Below are the code and all the weights of a small trained network. Each question names an input and a class and asks about switching units off, where a switched-off unit gives its printed mean instead of its output.

import numpy as np


def w(rows, s, z=0):
    codes = np.array(rows[::2]) - 128.0
    scale = np.full(codes.shape[1], s)
    scale[-1] = z or s
    return codes * scale


def f(y):
    return y / 2 * (1 + np.tanh(0.7978845608 * (y + 0.044715 * y**3)))


def log_softmax(a):
    a = a - a.max(-1, keepdims=True)
    return a - np.log(np.exp(a).sum(-1, keepdims=True))


def net(x, mask):
    res = np.array(x, float).reshape(1, 7) / 4 @ E
    y = f(res @ A[0][:, :-1].T + A[0][:, -1])
    res = res + np.where(mask, y, B[0][:, -1]) @ B[0][:, :-1]
    return log_softmax(res[-1] @ U[:, :-1].T + U[:, -1])


A, B = {}, {}
E = w([
[77,40,156,189,185,176,202],'x0',
[78,83,200,28,138,95,55],'x1',
[158,194,140,1,193,234,165],'x2',
[126,55,132,180,33,117,63],'x3',
[233,81,129,118,215,63,57],'x4',
[83,217,227,106,68,151,133],'x5',
[76,158,74,112,116,244,56],'x6',
],0.0091)
A[0] = w([
[165,31,98,197,19,199,217,106],'neuron 1',
[151,167,79,195,123,96,166,148],'neuron 2',
[188,71,152,180,108,99,122,234],'neuron 3',
[94,136,201,97,56,66,94,160],'neuron 4',
[89,52,182,194,116,202,202,149],'neuron 5',
[67,147,189,95,201,179,213,154],'neuron 6',
[93,223,157,93,80,105,52,155],'neuron 7',
[94,97,144,22,180,220,162,192],'neuron 8',
[54,182,196,73,107,131,180,166],'neuron 9',
[215,108,169,170,175,51,78,178],'neuron 10',
[67,103,154,111,11,167,143,253],'neuron 11',
[148,173,168,102,254,158,204,213],'neuron 12',
[160,93,168,154,177,87,115,104],'neuron 13',
[158,172,68,206,152,142,87,241],'neuron 14',
[70,143,108,146,70,150,114,204],'neuron 15',
[98,77,95,205,118,170,176,156],'neuron 16',
[130,229,21,118,179,157,179,196],'neuron 17',
],0.0098,0.005)
B[0] = w([
[107,108,111,189,147,102,140,212],'neuron 1',
[177,139,50,158,88,81,120,186],'neuron 2',
[200,59,104,178,148,97,123,220],'neuron 3',
[80,118,76,74,70,85,82,210],'neuron 4',
[45,73,154,194,155,125,190,205],'neuron 5',
[104,109,211,120,103,140,162,218],'neuron 6',
[94,155,78,51,69,160,35,215],'neuron 7',
[152,146,255,93,158,191,131,236],'neuron 8',
[91,200,167,60,46,115,165,221],'neuron 9',
[225,43,87,39,170,7,47,248],'neuron 10',
[16,183,140,174,70,139,94,229],'neuron 11',
[232,138,220,91,150,132,198,249],'neuron 12',
[166,54,104,34,136,62,146,183],'neuron 13',
[162,80,58,181,185,125,168,206],'neuron 14',
[71,116,91,198,114,147,76,192],'neuron 15',
[43,69,97,199,174,154,224,193],'neuron 16',
[212,193,67,122,118,206,171,244],'neuron 17',
],0.0083,0.013)
U = w([
[132,180,214,85,133,118,207,29],'0',
[54,75,104,248,146,156,187,3],'1',
[197,72,104,96,168,7,88,239],'2',
[209,226,30,166,133,166,189,106],'3',
[36,208,95,109,66,158,76,206],'4',
[142,169,160,89,244,241,96,149],'5',
],0.011,0.0032)

Each question gives the input, the list of numbers given to net, and the class t.
The units are the neurons (one row each of A and B). Each row of codes is followed by its name. A weight is (code - 128) times the scale printed after its matrix; where a second scale follows, it is the last column's (A, B and U).
mask holds one flag per neuron, in row order. A switched-off neuron (its flag False) gives its mean, the last column of its row in B, instead of its output. The means were averaged over made-up inputs and are rounded, as every weight is.
A unit's drop is (log p(t) with every unit on - log p(t) with that unit switched off) / (log p(t) with every unit on - log p(t) with every unit switched off).
The circuit of an input: a set's keep is (log p(t) with only the set's units on - log p(t) with every unit switched off) / (log p(t) with every unit on - log p(t) with every unit switched off). Starting from the 12 units with the biggest drops (on a tie, the unit counted first), units are removed one at a time, each time the one whose removal leaves the highest keep (on an exact tie, the one counted first), for as long as the keep stays at least 0.8.
circuit, biggest first: the units of the circuit, biggest drop first
top k neurons: the k neurons with the biggest drops, biggest first
drop of u: that unit's drop, to one decimal
input [4,-1,2,-2,-7,8,3], class 4: circuit, biggest first => [neuron 11]
input [5,7,8,-1,5,-5,-6], class 0: top 2 neurons => [neuron 8; neuron 12]
input [1,0,4,-4,-7,3,5], class 0: top 4 neurons => [neuron 8; neuron 9; neuron 12; neuron 6]
input [1,0,-5,-6,-4,0,8], class 1: top 3 neurons => [neuron 16; neuron 4; neuron 14]
input [0,5,1,3,-5,-6,-3], class 1: top 2 neurons => [neuron 10; neuron 7]
input [-4,-4,5,6,-2,-6,-4], class 3: top 2 neurons => [neuron 10; neuron 13]
input [-4,1,5,8,5,3,2], class 4: top 2 neurons => [neuron 7; neuron 12]
input [-1,-6,-5,-1,2,4,2], class 1: top 2 neurons => [neuron 12; neuron 17]
input [-6,-7,-3,3,-7,-6,-6], class 1: top 2 neurons => [neuron 16; neuron 1]
input [-2,-1,-8,0,-2,-1,-1], class 1: top 2 neurons => [neuron 16; neuron 12]
input [8,8,-6,4,4,-5,8], class 1: top 2 neurons => [neuron 16; neuron 5]
input [-3,-1,-1,7,-5,-1,-3], class 1: top 2 neurons => [neuron 1; neuron 9]
input [6,-2,7,4,1,2,0], class 0: drop of neuron 15 => 0.0
input [-3,-1,-1,2,-8,-4,2], class 1: drop of neuron 1 => 0.1
input [8,0,-1,-8,-6,-2,-3], class 0: circuit, biggest first => [neuron 12]
